Here is a tiny trained network, its code and every weight. The questions are about switching its units off for an input and a class, where a switched-off unit gives its printed mean instead of its output.

import numpy as np


def w(rows, s, z=0):
    codes = np.array(rows[::2]) - 128.0
    scale = np.full(codes.shape[1], s)
    scale[-1] = z or s
    return codes * scale


def f(y):
    return y / 2 * (1 + np.tanh(0.7978845608 * (y + 0.044715 * y**3)))


def log_softmax(a):
    a = a - a.max(-1, keepdims=True)
    return a - np.log(np.exp(a).sum(-1, keepdims=True))


def net(x, mask):
    res = np.array(x, float).reshape(1, 6) / 4 @ E
    y = f(res @ A[0][:, :-1].T + A[0][:, -1])
    res = res + np.where(mask, y, B[0][:, -1]) @ B[0][:, :-1]
    return log_softmax(res[-1] @ U[:, :-1].T + U[:, -1])


A, B = {}, {}
E = w([
[66,237,84,220,198,216,184,16,185,51,188,54],'x0',
[135,106,135,134,137,126,121,115,133,129,131,121],'x1',
[167,189,184,111,163,205,48,66,54,173,155,203],'x2',
[160,253,246,180,158,83,37,199,187,50,20,69],'x3',
[237,191,68,209,220,33,174,155,182,200,180,238],'x4',
[126,151,96,101,120,131,124,107,153,141,86,136],'x5',
],0.0044)
A[0] = w([
[213,171,75,179,217,27,163,142,171,174,177,208,107],'N0',
[21,85,138,62,34,156,109,111,88,83,84,29,116],'N1',
[71,242,55,249,190,226,148,30,176,49,202,72,165],'N2',
[190,137,86,202,140,78,186,140,193,186,113,164,250],'N3',
[104,36,23,58,104,159,201,78,65,184,223,188,61],'N4',
[59,191,76,214,240,233,156,55,167,42,176,87,64],'N5',
[133,111,39,79,117,226,207,74,78,169,210,143,86],'N6',
[115,50,24,62,130,179,195,65,20,195,221,177,107],'N7',
[205,198,222,161,215,101,29,210,147,54,14,61,83],'N8',
[202,153,95,173,211,50,168,145,163,191,123,228,60],'N9',
[233,160,73,184,208,30,143,136,166,174,184,185,80],'N10',
[163,216,191,114,204,207,40,49,38,173,136,163,177],'N11',
[187,146,112,195,219,69,153,115,154,190,141,188,36],'N12',
[240,56,130,45,70,67,67,217,82,205,68,166,65],'N13',
[61,84,62,124,93,41,236,239,210,103,98,33,224],'N14',
[140,241,215,167,157,41,39,205,177,46,32,78,130],'N15',
[82,62,107,174,113,44,194,236,177,85,142,55,224],'N16',
[53,87,148,36,70,232,100,129,94,60,81,60,75],'N17',
[176,192,221,194,146,94,46,168,204,40,39,117,73],'N18',
[58,85,161,107,64,200,78,95,56,87,54,63,117],'N19',
[143,199,204,126,180,238,12,48,28,201,157,242,167],'N20',
[84,101,90,200,90,68,217,116,238,54,136,34,241],'N21',
[102,12,24,73,87,155,245,91,76,218,231,163,75],'N22',
[221,39,149,35,69,45,69,215,83,138,87,205,64],'N23',
[219,140,52,216,201,82,191,180,181,157,121,216,131],'N24',
[20,59,188,54,50,212,137,104,104,95,56,49,117],'N25',
[88,192,99,211,208,221,200,32,164,38,165,82,101],'N26',
[193,28,184,41,101,75,72,221,61,181,61,227,74],'N27',
[180,168,219,109,129,215,58,38,73,168,165,205,187],'N28',
[174,50,158,44,71,27,71,226,79,192,72,195,60],'N29',
[92,29,26,86,86,151,179,63,90,177,222,196,81],'N30',
[67,75,156,80,69,254,71,124,78,75,93,74,122],'N31',
[67,92,154,72,57,216,68,99,95,93,123,37,64],'N32',
[184,180,192,102,192,209,63,101,19,132,191,219,185],'N33',
],0.0037,0.002)
B[0] = w([
[98,176,125,74,191,47,57,37,58,84,196,190,190],'N0',
[91,143,73,61,193,55,83,53,74,68,194,193,191],'N1',
[51,88,44,184,87,186,89,189,183,215,123,119,253],'N2',
[115,87,105,72,197,80,93,76,90,64,122,186,187],'N3',
[210,208,229,160,61,127,192,124,115,94,85,62,203],'N4',
[43,143,63,192,47,191,78,206,158,236,151,79,211],'N5',
[182,158,176,155,60,150,165,170,151,152,98,75,180],'N6',
[219,170,223,152,73,156,183,118,144,97,82,55,213],'N7',
[218,185,198,162,43,158,216,95,121,94,109,54,213],'N8',
[57,181,103,110,191,66,34,76,61,134,201,153,171],'N9',
[91,176,130,71,180,51,48,37,44,94,211,187,181],'N10',
[168,42,109,95,137,185,209,176,248,93,56,163,178],'N11',
[79,186,123,124,141,70,48,76,71,151,196,113,155],'N12',
[53,103,65,185,84,181,72,189,146,216,143,90,179],'N13',
[152,46,35,49,191,140,190,169,177,69,54,206,206],'N14',
[224,187,203,126,81,161,199,106,128,88,86,65,230],'N15',
[151,74,85,44,183,144,195,159,190,41,57,169,188],'N16',
[89,182,107,91,179,50,65,65,53,66,214,181,182],'N17',
[186,219,203,137,61,131,187,90,86,58,106,38,199],'N18',
[116,117,163,89,168,65,63,45,74,91,174,133,181],'N19',
[146,52,52,48,188,150,206,203,197,57,30,202,189],'N20',
[60,61,37,85,178,178,166,189,183,121,66,175,212],'N21',
[212,218,209,138,63,137,210,93,126,63,88,85,219],'N22',
[51,123,61,198,90,191,71,191,169,194,137,108,179],'N23',
[95,154,103,65,184,48,72,49,59,78,204,208,188],'N24',
[96,137,103,60,203,60,48,41,45,72,210,201,199],'N25',
[44,98,52,179,80,202,96,175,161,224,165,91,216],'N26',
[40,110,60,220,83,216,98,193,189,217,144,81,186],'N27',
[97,43,52,60,210,159,184,163,210,58,59,211,172],'N28',
[66,109,55,196,85,208,94,194,196,218,145,75,183],'N29',
[217,188,217,128,62,141,174,95,115,65,114,78,201],'N30',
[99,143,98,77,189,53,45,82,70,86,188,182,185],'N31',
[76,187,108,133,189,62,40,81,68,102,197,166,172],'N32',
[132,36,58,50,252,141,175,174,176,67,64,221,174],'N33',
],0.0041,0.0053)
U = w([
[84,190,122,74,214,31,19,18,34,85,244,191,77],'0',
[143,19,56,51,198,150,202,179,215,52,13,193,246],'1',
[52,131,65,224,47,219,67,202,175,249,173,76,3],'2',
[254,223,232,174,32,137,212,82,99,76,88,48,13],'3',
],0.0038,0.0021)

Each question gives the input, the list of numbers given to net, and the class t.
The units are the neurons (one row each of A and B). Each row of codes is followed by its name. A weight is (code - 128) times the scale printed after its matrix; where a second scale follows, it is the last column's (A, B and U).
mask holds one flag per neuron, in row order. A switched-off neuron (its flag False) gives its mean, the last column of its row in B, instead of its output. The means were averaged over made-up inputs and are rounded, as every weight is.
A unit's drop is (log p(t) with every unit on - log p(t) with that unit switched off) / (log p(t) with every unit on - log p(t) with every unit switched off).
The circuit of an input: a set's keep is (log p(t) with only the set's units on - log p(t) with every unit switched off) / (log p(t) with every unit on - log p(t) with every unit switched off). Starting from the 12 units with the biggest drops (on a tie, the unit counted first), units are removed one at a time, each time the one whose removal leaves the highest keep (on an exact tie, the one counted first), for as long as the keep stays at least 0.8.
circuit, biggest first: the units of the circuit, biggest drop first
most important unit: the unit with the biggest drop
top k neurons: the k neurons with the biggest drops, biggest first
drop when u is switched off: that unit's drop, to one decimal
input [8,-7,0,6,3,-7], class 2: circuit, biggest first -> (N2 N5)
input [-4,-1,6,3,4,-3], class 1: circuit, biggest first -> (N20 N33)
input [7,-5,-3,-8,5,1], class 3: circuit, biggest first -> (N22 N4)
input [-8,7,7,7,-4,-5], class 2: most important unit -> N27
input [-5,7,-5,8,6,-1], class 3: top 2 neurons -> (N8 N15)
input [1,-1,5,2,4,0], class 1: circuit, biggest first -> (N20 N11)
input [0,-6,-6,-6,6,4], class 0: circuit, biggest first -> (N24 N0)
input [-8,-7,-7,5,1,-4], class 2: circuit, biggest first -> (N29 N27)
input [2,-7,-5,-6,-6,-4], class 0: circuit, biggest first -> (N25 N1)
input [-7,7,8,8,-2,-3], class 1: top 3 neurons -> (N20 N33 N28)
input [-1,-1,2,-3,1,5], class 3: top 4 neurons -> (N21 N14 N2 N16)
input [6,-5,7,0,-6,7], class 1: top 3 neurons -> (N20 N11 N28)
input [6,-4,-7,3,7,8], class 0: top 3 neurons -> (N24 N0 N10)
input [-5,-7,-1,-8,-8,4], class 0: top 2 neurons -> (N25 N1)
input [5,1,7,0,5,-2], class 1: top 4 neurons -> (N20 N11 N33 N28)
input [4,6,-3,-5,2,5], class 3: top neuron -> (N22)
input [8,-6,-6,-3,0,-2], class 2: top 3 neurons -> (N5 N26 N2)
input [-8,-8,0,-4,-6,-1], class 2: top 2 neurons -> (N27 N29)
input [-1,7,-7,1,8,-2], class 0: drop when N5 is switched off -> 0.0
input [3,7,-6,-7,-1,-5], class 3: drop when N28 is switched off -> 0.1
input [-7,-4,5,-8,7,8], class 3: drop when N7 is switched off -> 0.6
